(in the rows, 128 means zero)
Each row has a class, written after it.
105	161	148	176	88	158	86	102	114	157	127	145	95	159	98	102	113	130	171	101	139	80	139	136	68	109	139	105	142	209	132	151	147	134	151	118	162	139	166	161	151	88	125	142	138	104	120	166	174	72	138	146	86	148	200 : Kunu
152	152	115	133	119	130	175	156	159	114	104	122	156	115	118	116	122	124	100	81	163	95	101	155	86	112	129	151	145	156	93	130	140	148	123	177	158	134	151	135	127	101	155	154	139	120	96	173	121	165	81	125	108	144	161 : Zas
100	163	173	149	88	164	116	116	98	182	135	132	75	132	81	88	121	100	158	115	118	141	133	114	70	109	113	99	98	132	154	142	144	154	145	88	163	130	213	158	189	96	170	135	130	101	74	165	141	111	97	152	135	116	180 : Kunu
166	91	124	119	132	126	147	140	147	100	97	87	148	76	133	97	135	155	129	70	153	151	125	143	112	181	98	208	195	88	158	123	144	116	160	230	130	107	111	161	136	53	207	104	155	83	128	113	129	93	163	183	149	172	167 : siv
112	86	165	149	138	129	113	132	151	127	93	125	142	144	56	60	105	152	98	96	91	110	169	110	105	122	57	112	172	154	121	125	129	154	125	151	169	102	182	128	144	101	132	132	149	147	150	158	208	127	149	219	127	162	159 : tig
226	140	154	152	115	145	161	174	129	106	144	138	143	114	133	136	151	143	153	119	179	119	113	149	67	139	129	152	153	114	119	113	154	143	176	150	124	118	103	177	107	121	145	186	122	135	93	135	161	142	118	139	163	177	203 : Kege
101	124	186	146	102	156	124	148	140	128	103	69	104	129	82	81	81	124	146	88	91	143	178	101	71	105	53	58	131	180	149	143	102	150	178	155	192	85	103	133	176	74	174	108	140	147	116	156	168	85	115	159	125	140	146 : pep
139	153	167	142	102	170	131	126	163	146	114	65	155	109	83	62	126	155	139	120	123	150	147	97	102	142	145	132	86	83	147	129	139	148	125	139	140	119	207	178	128	131	194	113	130	116	105	183	173	88	51	145	189	156	122 : tugaf
84	149	118	144	102	222	125	120	97	100	150	136	92	143	114	135	113	66	154	124	162	104	112	139	118	159	155	154	160	123	143	147	106	149	95	101	123	128	92	137	193	106	140	137	145	106	112	107	87	79	70	130	80	173	128 : Kunu
86	109	64	107	138	143	100	124	123	146	142	125	134	146	144	139	166	105	141	102	124	145	142	90	116	160	120	128	147	155	143	98	191	125	145	137	154	154	156	145	183	113	178	142	167	110	99	136	143	162	161	127	109	162	145 : siv
154	138	169	161	77	158	136	173	144	156	105	75	86	148	95	96	91	115	139	111	134	148	141	141	130	136	146	101	129	147	134	118	122	108	179	168	177	105	131	156	141	119	161	136	145	118	91	160	138	119	94	169	166	104	178 : tugaf
88	161	113	149	115	199	139	163	118	145	148	169	148	158	127	114	114	50	134	90	133	101	118	136	88	176	135	105	145	120	89	162	124	98	134	111	97	146	146	142	164	67	173	140	127	127	136	111	136	129	64	122	166	147	68 : Ziz
96	94	174	120	109	143	166	109	140	119	180	129	145	212	146	129	142	78	115	105	124	106	85	150	127	147	88	97	106	155	122	141	153	162	163	111	146	133	153	133	146	88	139	144	132	98	110	150	131	132	114	91	97	137	69 : Navun
122	128	147	127	116	168	136	128	97	117	187	164	114	130	123	120	173	97	162	129	154	112	105	130	135	124	152	147	123	128	115	142	142	184	117	112	108	135	185	182	177	111	173	162	124	98	162	132	157	91	90	118	111	190	135 : Kunu
110	120	106	120	138	134	155	190	145	121	123	163	128	77	152	119	87	135	135	68	194	112	137	171	112	122	156	149	170	86	126	143	151	90	205	204	158	122	145	180	114	86	160	101	139	90	64	106	135	128	109	171	154	168	147 : Rige
128	111	115	136	106	196	161	98	130	164	112	109	137	142	138	167	165	81	108	85	107	87	140	93	76	183	157	126	139	126	105	81	182	181	123	135	119	155	167	169	160	107	143	149	121	116	126	121	115	126	94	115	102	167	149 : sola
131	142	143	114	112	162	147	123	108	154	149	142	134	161	142	112	146	52	147	121	63	114	123	114	107	138	150	134	136	158	115	126	142	132	119	174	161	129	165	174	181	69	163	166	144	121	166	132	163	95	102	146	114	177	120 : puva
94	90	122	124	107	152	133	117	111	93	167	112	115	156	176	120	178	90	150	91	153	148	101	130	123	181	121	196	142	152	101	135	147	163	129	122	95	117	148	170	157	88	179	156	125	120	168	108	133	86	112	108	115	148	112 : siv
94	158	73	135	144	190	111	140	93	117	158	130	156	144	129	129	189	71	166	139	181	145	100	98	101	155	141	142	152	127	136	173	166	115	104	81	118	105	108	176	187	117	154	150	140	126	142	131	145	85	76	114	151	183	111 : Kege
159	151	209	182	98	155	111	116	125	135	129	101	67	133	103	50	130	107	139	104	72	123	134	116	114	134	73	113	124	98	137	119	182	160	161	117	126	89	167	175	134	86	216	135	138	186	107	112	169	69	72	170	166	135	125 : Kege
84	103	144	85	121	167	112	137	143	94	136	151	122	142	133	128	146	68	138	95	161	137	108	113	82	126	156	116	119	180	143	134	191	143	149	160	99	124	189	160	172	50	147	165	160	134	149	95	159	99	122	143	105	162	115 : Rige
100	137	129	125	97	187	102	176	119	144	134	136	104	142	165	134	160	96	115	56	189	125	119	129	144	124	154	107	140	114	136	117	176	193	158	148	107	97	207	195	205	74	130	128	178	108	163	121	113	117	139	163	84	164	141 : sola
158	83	140	98	146	122	138	115	99	105	109	141	122	101	131	103	157	131	122	67	123	134	151	143	82	134	129	175	156	123	131	114	137	117	170	197	159	117	162	183	149	74	154	162	108	127	107	126	156	103	133	122	136	184	197 : siv
160	135	70	148	144	133	155	184	161	79	109	125	163	120	122	126	106	147	126	94	149	95	97	188	43	121	116	144	169	134	81	145	116	87	98	152	150	98	139	150	128	85	132	138	111	151	115	146	100	115	109	143	155	207	120 : Zas
152	126	111	128	130	117	157	149	139	121	141	122	112	72	124	135	127	158	145	111	175	97	103	140	51	137	148	174	104	138	123	133	128	158	129	167	139	134	114	139	114	92	169	140	124	113	97	138	97	135	122	137	143	146	165 : Zas
154	156	142	128	107	178	138	159	158	129	98	122	138	46	144	152	89	158	130	79	146	101	92	118	85	130	185	133	144	120	116	129	105	214	163	182	143	184	146	142	114	93	221	149	134	176	81	124	137	119	116	148	105	182	157 : sola
108	84	126	165	138	157	119	96	155	81	125	116	195	150	114	126	176	98	121	116	106	138	115	135	104	165	152	89	156	126	111	174	157	133	127	130	137	117	150	154	128	127	126	123	124	104	142	138	111	151	62	47	111	219	121 : Zas
138	114	148	153	123	128	131	103	91	123	107	169	169	166	110	114	158	66	137	100	96	86	164	137	154	173	125	91	175	134	141	147	93	113	150	172	149	134	155	148	148	77	92	135	156	113	87	142	147	111	114	113	56	162	71 : tig
132	153	161	96	127	115	127	132	144	136	129	151	141	144	132	140	144	89	98	134	92	112	150	95	113	150	131	97	100	128	168	112	138	124	98	175	145	142	146	165	168	87	139	138	141	95	108	140	122	113	127	135	90	184	134 : puva
198	132	147	120	98	134	157	185	132	83	127	119	161	88	129	125	107	112	115	67	147	104	110	171	72	181	113	137	180	138	123	113	114	160	149	161	172	161	130	149	121	78	192	146	123	126	44	156	169	111	109	214	126	160	175 : tugaf
117	65	133	125	96	176	116	117	141	151	141	137	142	165	87	136	156	59	150	81	141	103	143	82	121	181	146	106	163	103	92	106	184	101	116	145	88	123	141	148	162	136	124	138	133	123	146	132	179	144	141	93	123	170	153 : Ziz
117	96	136	123	136	140	113	97	123	104	107	193	84	129	111	147	170	94	167	100	115	125	129	122	112	142	127	115	176	142	85	137	109	159	91	112	111	141	146	164	158	99	131	148	133	148	203	143	156	106	122	105	91	162	104 : tig
94	66	163	153	90	128	129	148	146	155	95	96	72	144	87	135	111	134	167	94	140	129	153	134	111	146	119	62	94	181	149	103	99	112	158	184	153	94	134	156	136	103	145	125	146	142	126	166	140	124	151	149	142	160	171 : tugaf
173	125	148	141	122	131	152	193	137	148	163	159	142	146	99	130	112	128	108	120	208	110	118	151	69	160	97	152	118	140	126	100	90	183	144	153	125	150	119	137	138	108	151	201	134	127	110	143	177	173	169	182	171	150	147 : tugaf
173	162	168	126	124	104	133	91	144	115	97	155	54	97	152	136	126	121	120	100	111	104	113	147	66	130	116	144	124	102	101	106	147	112	99	196	135	133	152	150	90	100	142	147	145	153	121	107	165	140	95	119	148	144	193 : Zas
136	105	160	137	95	152	157	106	180	155	125	88	104	119	83	88	131	166	154	76	90	151	161	99	139	142	77	105	138	131	130	114	128	145	141	146	136	123	178	142	175	111	163	124	148	166	179	157	181	91	126	102	158	183	186 : siv
139	167	126	139	144	196	126	154	153	140	110	129	188	92	130	128	126	146	116	59	194	72	111	150	82	130	162	140	163	100	123	150	141	120	166	201	100	124	159	156	123	58	144	134	123	131	79	89	109	123	146	122	176	154	132 : sola
126	141	167	148	91	183	149	111	100	161	135	148	113	85	103	81	103	131	164	42	130	129	130	148	53	111	90	125	167	149	126	148	124	193	105	95	159	128	175	144	173	105	138	136	127	161	126	160	163	83	102	210	130	94	205 : Kunu
197	157	121	132	133	131	98	120	114	118	75	137	127	90	130	114	134	132	143	80	130	132	81	165	54	140	114	137	155	111	147	154	146	134	148	144	137	154	138	138	114	52	165	138	101	120	82	114	139	84	141	150	147	153	183 : puva
150	98	175	142	69	156	155	146	122	147	109	117	97	120	107	72	114	134	143	77	122	123	118	178	132	122	96	104	132	130	116	121	122	167	130	180	134	100	201	149	155	109	147	128	117	119	136	160	164	77	158	209	133	140	138 : tugaf
82	68	82	140	77	151	147	124	93	153	156	129	97	142	128	105	174	65	197	97	122	131	125	105	119	167	142	102	152	188	100	103	171	159	138	118	128	119	155	149	177	124	112	133	121	98	131	138	95	122	126	113	109	121	135 : tig
145	143	156	144	94	169	173	174	109	124	146	126	175	101	118	102	98	136	133	108	173	136	129	131	77	143	144	119	164	116	126	151	166	166	162	161	138	132	146	152	128	142	165	129	75	73	28	134	170	104	118	193	164	160	158 : Ziz
108	141	180	118	106	193	110	115	127	98	121	144	120	129	95	101	135	80	124	98	117	97	119	114	102	137	144	127	198	163	130	146	139	152	101	161	143	127	132	150	188	83	159	152	137	120	130	123	137	72	116	123	78	168	144 : tig
139	127	165	147	78	125	124	102	108	170	93	43	66	138	86	66	126	111	117	105	132	146	138	95	51	140	92	113	105	129	146	126	169	142	131	141	168	77	176	119	150	121	115	107	131	105	83	155	140	76	88	164	143	100	220 : Zas
68	135	96	98	103	154	77	166	158	117	181	115	125	171	148	68	132	68	126	101	120	120	105	102	112	148	108	103	87	114	117	138	173	109	156	134	127	147	152	134	179	116	168	140	140	124	106	138	147	108	143	78	131	158	101 : Kege
120	130	164	138	86	125	150	135	135	138	127	87	83	115	85	100	138	114	129	72	123	118	146	146	52	124	123	112	139	168	109	112	142	162	154	146	154	113	210	142	161	96	131	122	147	141	130	172	154	150	111	107	129	135	190 : Zas
157	104	160	121	109	112	152	147	132	121	144	130	101	90	113	126	126	116	142	78	168	142	90	121	124	149	181	161	138	109	145	139	194	162	170	180	148	147	168	176	142	109	183	170	116	159	71	82	170	112	97	135	98	179	195 : pep
147	111	120	139	125	124	116	169	156	92	93	145	114	71	119	117	128	143	125	36	145	104	113	120	84	149	149	120	140	147	106	105	161	177	147	153	134	160	102	147	122	87	155	138	111	158	88	129	161	104	112	165	160	142	194 : tig
80	120	176	127	86	170	141	127	137	163	156	87	86	136	113	114	130	114	186	89	91	136	140	93	132	112	111	68	101	184	129	115	144	153	128	113	152	91	131	142	156	111	155	110	141	166	155	151	181	101	89	145	167	140	192 : puva
131	115	188	162	117	155	119	90	96	114	122	180	121	183	103	96	158	73	119	153	104	120	126	95	125	137	92	78	145	142	108	163	107	155	85	115	138	117	165	160	168	137	146	161	103	120	149	158	196	71	99	123	79	202	107 : Navun
197	83	147	118	143	187	160	147	132	127	117	113	128	133	118	103	129	135	78	131	100	136	135	131	56	135	129	147	131	100	95	157	131	107	170	138	151	129	124	152	122	130	186	175	95	132	77	109	149	94	107	138	166	155	160 : Navun
143	120	176	118	114	146	141	115	145	116	127	113	162	101	145	98	79	158	128	82	127	96	138	131	66	152	139	145	137	128	141	111	133	136	141	213	135	136	142	164	92	71	138	133	103	133	33	106	130	116	129	155	145	143	153 : pep
133	153	166	114	117	132	138	117	147	92	129	117	113	94	117	121	95	119	130	90	170	104	116	160	83	115	155	161	174	116	142	85	186	137	187	183	141	139	157	150	105	89	132	130	108	119	29	93	144	136	124	94	171	144	169 : Rige
157	157	193	144	95	138	177	137	119	151	130	118	118	127	64	95	117	137	114	88	114	112	159	166	116	142	83	116	135	118	165	119	150	140	119	130	109	124	141	115	168	121	127	111	132	141	145	145	205	102	159	170	139	115	138 : Ziz
133	124	159	140	110	149	120	114	125	107	149	150	46	181	105	144	127	76	143	160	161	154	120	123	137	154	107	85	144	116	172	153	154	105	168	132	115	118	146	166	153	104	141	156	157	117	66	80	141	101	115	85	106	191	116 : Navun
93	68	119	128	111	175	118	141	102	92	132	134	125	140	96	110	164	65	146	114	116	121	166	82	123	167	89	111	140	137	120	91	109	126	69	136	87	92	105	156	177	112	144	131	101	96	102	128	109	116	130	118	143	147	121 : tig
115	100	131	119	123	242	128	110	104	124	143	165	184	146	139	145	188	59	136	114	124	99	122	88	137	139	168	120	141	102	81	148	138	144	121	92	109	116	166	156	183	95	133	146	119	101	166	105	147	90	75	115	111	213	127 : Rige
200	152	154	120	126	128	154	170	107	98	142	107	156	156	126	107	129	111	110	123	172	147	93	147	76	142	118	147	148	113	157	148	143	93	143	134	153	119	194	155	127	119	165	179	125	151	45	127	145	103	67	125	130	150	143 : Navun
139	158	181	146	115	124	137	133	120	124	98	135	108	80	109	120	133	130	114	101	91	101	154	171	53	146	125	106	95	135	157	139	97	110	124	151	158	127	153	139	130	115	147	134	133	171	120	130	140	104	92	145	109	145	137 : tugaf
111	122	180	153	83	166	130	117	129	147	112	96	119	97	73	117	132	140	170	87	130	98	137	132	81	136	117	109	155	149	148	167	140	151	139	112	134	118	129	139	131	98	173	94	132	121	84	157	151	62	116	138	104	112	128 : tig
91	145	159	104	96	102	107	132	138	137	141	92	80	115	76	77	97	111	117	68	115	153	168	143	74	102	99	131	145	118	169	85	165	144	186	106	175	122	191	179	167	77	164	82	158	115	79	173	141	122	118	124	129	120	173 : Kunu
159	142	174	140	120	139	133	151	138	109	116	165	108	99	136	115	91	138	137	69	199	119	112	119	72	136	132	152	153	85	87	119	119	163	189	188	138	128	135	170	101	82	162	154	95	140	41	90	192	132	120	163	162	194	202 : pep
149	113	179	120	100	123	151	101	106	202	111	79	122	142	105	123	140	114	134	101	119	135	156	133	57	139	81	110	124	134	167	87	130	140	109	165	127	124	206	140	148	115	132	137	166	123	134	170	132	129	119	124	133	78	152 : Kunu
144	161	147	107	123	154	156	149	137	134	123	106	132	124	138	137	129	145	106	125	140	128	126	120	83	135	144	143	113	152	136	104	144	151	140	173	110	137	154	126	120	107	152	153	118	122	94	85	139	118	140	165	152	164	182 : puva
121	128	157	155	99	169	132	138	143	163	79	105	44	145	106	116	111	128	128	81	135	142	143	153	87	163	52	129	130	98	126	137	105	142	82	132	93	129	139	163	146	111	205	122	119	131	127	145	187	79	132	147	163	138	158 : puva
154	128	160	82	109	146	145	162	128	92	106	113	132	89	126	154	100	116	120	76	219	122	110	132	112	155	157	158	148	79	132	119	70	129	143	201	94	112	149	135	124	59	72	125	121	123	83	106	141	116	140	166	160	145	199 : sola
87	89	120	111	122	164	105	104	94	115	158	158	91	117	120	130	150	84	164	118	104	129	140	120	116	124	152	141	147	129	145	125	191	106	123	131	117	113	142	189	158	105	188	144	131	150	127	89	148	84	76	100	98	200	110 : siv
188	126	162	103	119	160	133	149	108	128	143	109	116	107	139	156	146	130	122	67	204	99	114	149	93	149	112	166	150	90	149	117	151	172	150	149	102	125	116	132	125	103	148	143	140	137	109	99	162	108	153	165	112	106	183 : sola
147	108	184	115	124	167	147	127	138	125	115	127	149	39	119	155	97	156	122	58	142	79	168	104	71	120	140	144	180	129	115	148	95	151	146	216	140	117	137	173	113	70	137	128	96	133	102	99	132	83	148	171	140	141	212 : sola
175	101	175	114	119	155	165	154	140	111	117	115	156	67	127	147	116	158	126	96	167	131	102	126	91	153	119	174	173	72	138	121	120	124	135	224	116	105	161	142	122	89	190	150	116	130	84	74	118	112	123	165	160	210	193 : siv
107	129	182	170	124	172	146	91	121	169	128	132	106	120	55	100	129	159	146	102	135	114	160	131	120	89	149	129	161	152	126	157	121	159	132	127	164	112	193	168	172	144	124	150	118	142	148	153	160	105	105	116	134	162	217 : Kunu
131	126	189	126	59	157	150	135	149	191	138	92	91	137	112	120	102	154	161	91	136	104	151	123	80	135	91	102	114	158	139	106	94	137	116	155	130	125	127	140	137	121	124	137	144	148	89	168	165	87	167	103	156	97	173 : tig
170	144	144	174	123	145	169	139	136	140	92	130	177	89	136	106	125	144	113	78	122	82	152	137	92	143	136	144	175	111	105	112	112	136	142	207	158	115	140	176	117	117	145	134	102	134	105	136	114	130	124	140	128	165	168 : sola
127	77	153	122	129	177	139	122	132	126	157	152	125	144	108	90	110	87	144	105	130	92	162	75	124	143	137	140	139	89	114	121	146	149	133	200	129	104	129	174	161	107	120	159	124	115	144	122	136	88	94	171	129	169	121 : Kege
110	94	158	146	98	151	125	130	116	156	114	119	123	85	101	88	106	145	163	67	64	117	169	111	124	154	82	106	118	98	154	133	77	135	108	157	149	132	144	113	153	113	164	88	127	128	103	146	122	99	162	166	126	85	132 : tig
173	167	162	119	152	153	135	162	137	123	149	153	182	122	135	139	119	151	130	103	176	104	125	128	62	126	151	160	149	117	120	144	113	145	170	153	159	138	91	162	100	91	179	154	104	127	44	125	176	111	135	166	160	187	171 : puva
147	70	163	129	150	120	137	108	132	81	106	134	98	167	119	148	196	98	122	118	119	115	83	137	161	143	167	93	132	161	134	112	175	148	134	151	144	122	120	156	160	116	170	153	121	135	145	143	96	114	121	83	71	188	112 : Navun
147	119	164	119	120	130	183	154	123	132	117	100	97	110	123	116	94	136	81	125	123	122	113	152	76	128	138	193	152	146	139	98	147	121	132	214	133	121	200	171	115	94	209	170	132	154	88	82	123	121	124	170	147	146	146 : Navun
116	105	120	120	131	208	158	98	126	142	132	124	57	170	99	68	157	82	122	147	143	96	108	134	109	177	129	131	143	112	108	95	197	165	91	161	70	132	164	134	178	137	168	155	96	82	186	105	107	114	96	116	140	164	102 : sola
161	122	175	148	105	214	142	110	125	123	98	157	167	65	138	109	138	146	138	84	149	108	130	138	53	143	175	157	169	132	104	152	92	156	155	142	123	130	82	155	113	95	149	134	102	133	102	115	158	78	136	140	143	174	206 : Rige
173	135	120	135	127	175	120	124	117	122	97	125	153	94	131	118	134	137	137	59	149	94	121	137	100	131	133	140	166	113	127	137	134	151	164	155	139	133	140	176	127	58	168	129	106	122	73	131	140	82	139	145	129	161	171 : sola
122	111	100	133	105	159	155	86	144	136	103	114	75	154	102	118	150	80	153	115	111	146	142	129	89	169	125	132	140	117	138	114	174	102	104	143	120	124	155	184	192	110	113	151	134	125	141	122	115	119	106	55	100	182	128 : pep
107	114	203	151	79	136	148	105	159	151	120	118	87	65	92	107	161	154	153	94	93	130	148	119	90	177	174	128	161	146	135	164	137	151	128	136	155	135	145	182	149	128	165	100	145	147	135	150	175	74	133	123	102	173	198 : tig
140	92	145	123	118	135	129	163	141	165	85	85	38	144	94	166	69	166	131	115	85	159	172	146	126	95	115	83	145	137	133	89	85	87	116	148	139	117	152	165	154	114	154	106	138	184	103	156	137	99	201	159	190	98	121 : Navun
116	132	161	156	107	144	126	146	124	142	136	119	142	144	70	70	83	140	167	108	108	110	144	106	129	138	97	79	146	150	139	145	134	111	126	109	150	107	163	118	134	113	177	102	140	169	159	159	210	88	86	205	131	173	141 : Ziz
210	163	153	124	126	123	168	185	112	94	139	142	147	91	156	104	130	139	101	120	118	121	127	180	82	138	100	164	184	111	84	142	115	135	131	147	132	125	167	169	133	92	162	148	109	116	142	134	171	113	136	189	175	152	138 : Ziz
182	141	160	101	108	160	146	185	133	101	141	115	115	115	143	118	139	84	103	81	180	114	110	112	56	147	129	148	138	135	116	102	187	170	162	188	129	132	156	163	144	94	183	190	126	122	90	112	173	132	93	172	133	135	209 : sola
122	127	169	127	76	197	106	101	144	117	126	130	103	164	133	110	148	80	166	97	136	137	122	94	87	144	153	137	101	122	126	99	162	149	132	125	100	128	137	176	159	104	173	146	133	127	128	131	180	68	126	85	110	173	142 : Rige
139	165	139	114	123	170	109	174	117	105	108	112	184	83	144	99	114	118	91	62	151	114	129	121	72	123	155	137	176	123	128	143	162	150	172	185	153	132	218	156	134	79	174	129	120	100	71	117	121	129	102	194	109	122	177 : sola
118	155	147	151	104	138	135	94	138	145	97	167	68	191	121	116	134	54	138	114	162	132	105	122	133	158	124	118	190	151	96	116	183	160	106	152	116	123	132	155	152	107	118	144	133	94	132	133	158	116	113	176	103	143	136 : puva
159	163	199	137	123	151	141	158	114	119	176	141	167	180	139	78	127	124	93	74	204	75	87	157	102	135	100	141	153	142	157	132	176	147	153	179	162	124	164	150	132	113	180	177	135	128	47	133	199	109	121	149	116	160	167 : Navun
141	97	104	146	109	162	133	104	137	138	177	153	100	176	120	83	139	79	147	80	129	132	120	143	76	192	109	121	141	70	122	123	176	161	103	117	133	142	175	170	187	119	111	149	134	127	104	144	151	117	113	102	142	186	120 : Zas
132	118	147	105	95	161	156	150	141	155	132	89	122	75	133	129	116	140	120	65	176	110	123	139	80	137	167	152	106	95	145	115	145	184	199	187	129	144	138	128	134	108	132	122	123	96	73	123	83	148	154	119	122	91	173 : sola
123	120	167	125	131	148	130	154	115	94	167	119	177	98	145	92	134	129	95	62	154	103	117	119	119	129	117	142	141	143	104	112	166	185	143	173	116	108	164	124	135	108	126	156	91	143	87	88	150	149	160	165	199	114	176 : Ziz
117	113	127	127	135	192	78	122	126	115	158	159	140	140	136	136	137	80	101	106	89	89	118	159	129	139	136	101	178	135	113	182	134	124	128	100	155	149	147	132	181	90	114	159	164	143	100	102	115	121	132	136	83	153	135 : Kunu
137	94	192	121	122	168	134	133	124	125	137	138	154	120	106	119	110	144	118	70	137	82	147	134	75	151	144	182	148	72	150	108	126	146	148	180	127	125	152	164	108	98	182	144	126	144	56	92	133	110	130	138	102	171	131 : tig
194	136	146	145	120	117	120	140	114	126	87	160	134	140	134	106	99	119	86	95	114	126	141	167	57	155	115	134	156	110	129	122	122	126	162	165	142	163	135	159	120	83	126	162	107	120	78	112	150	136	142	148	99	145	158 : pep
111	122	194	111	102	137	128	116	114	159	137	102	92	105	82	64	140	126	126	101	99	143	159	120	89	127	124	132	121	136	143	122	139	159	168	113	150	120	173	166	167	83	172	109	132	128	137	153	184	132	117	128	134	134	189 : pep
133	152	154	134	105	158	128	138	125	130	128	114	139	144	138	125	139	144	133	109	176	108	124	122	29	127	145	177	110	152	123	106	141	156	161	122	128	123	181	192	113	78	204	150	125	84	83	150	109	108	95	143	112	166	183 : Kunu
82	142	154	140	128	102	137	124	133	156	119	99	48	133	113	92	106	160	137	72	130	116	151	129	98	141	70	106	107	151	136	72	125	175	135	106	152	142	155	108	144	127	185	88	132	182	187	149	198	83	115	138	164	136	159 : Rige
133	146	117	177	95	168	165	109	108	150	167	130	171	181	141	124	105	76	149	82	135	95	96	130	157	170	99	129	167	140	114	161	154	143	138	124	153	152	128	131	152	100	120	161	107	94	118	120	137	103	93	107	134	127	132 : Ziz
102	159	132	142	78	161	162	124	117	192	153	91	96	132	88	82	107	130	145	146	116	144	151	146	115	118	84	94	110	136	140	193	119	133	173	61	156	125	184	147	180	90	103	102	119	79	84	162	150	105	106	112	154	118	132 : pep
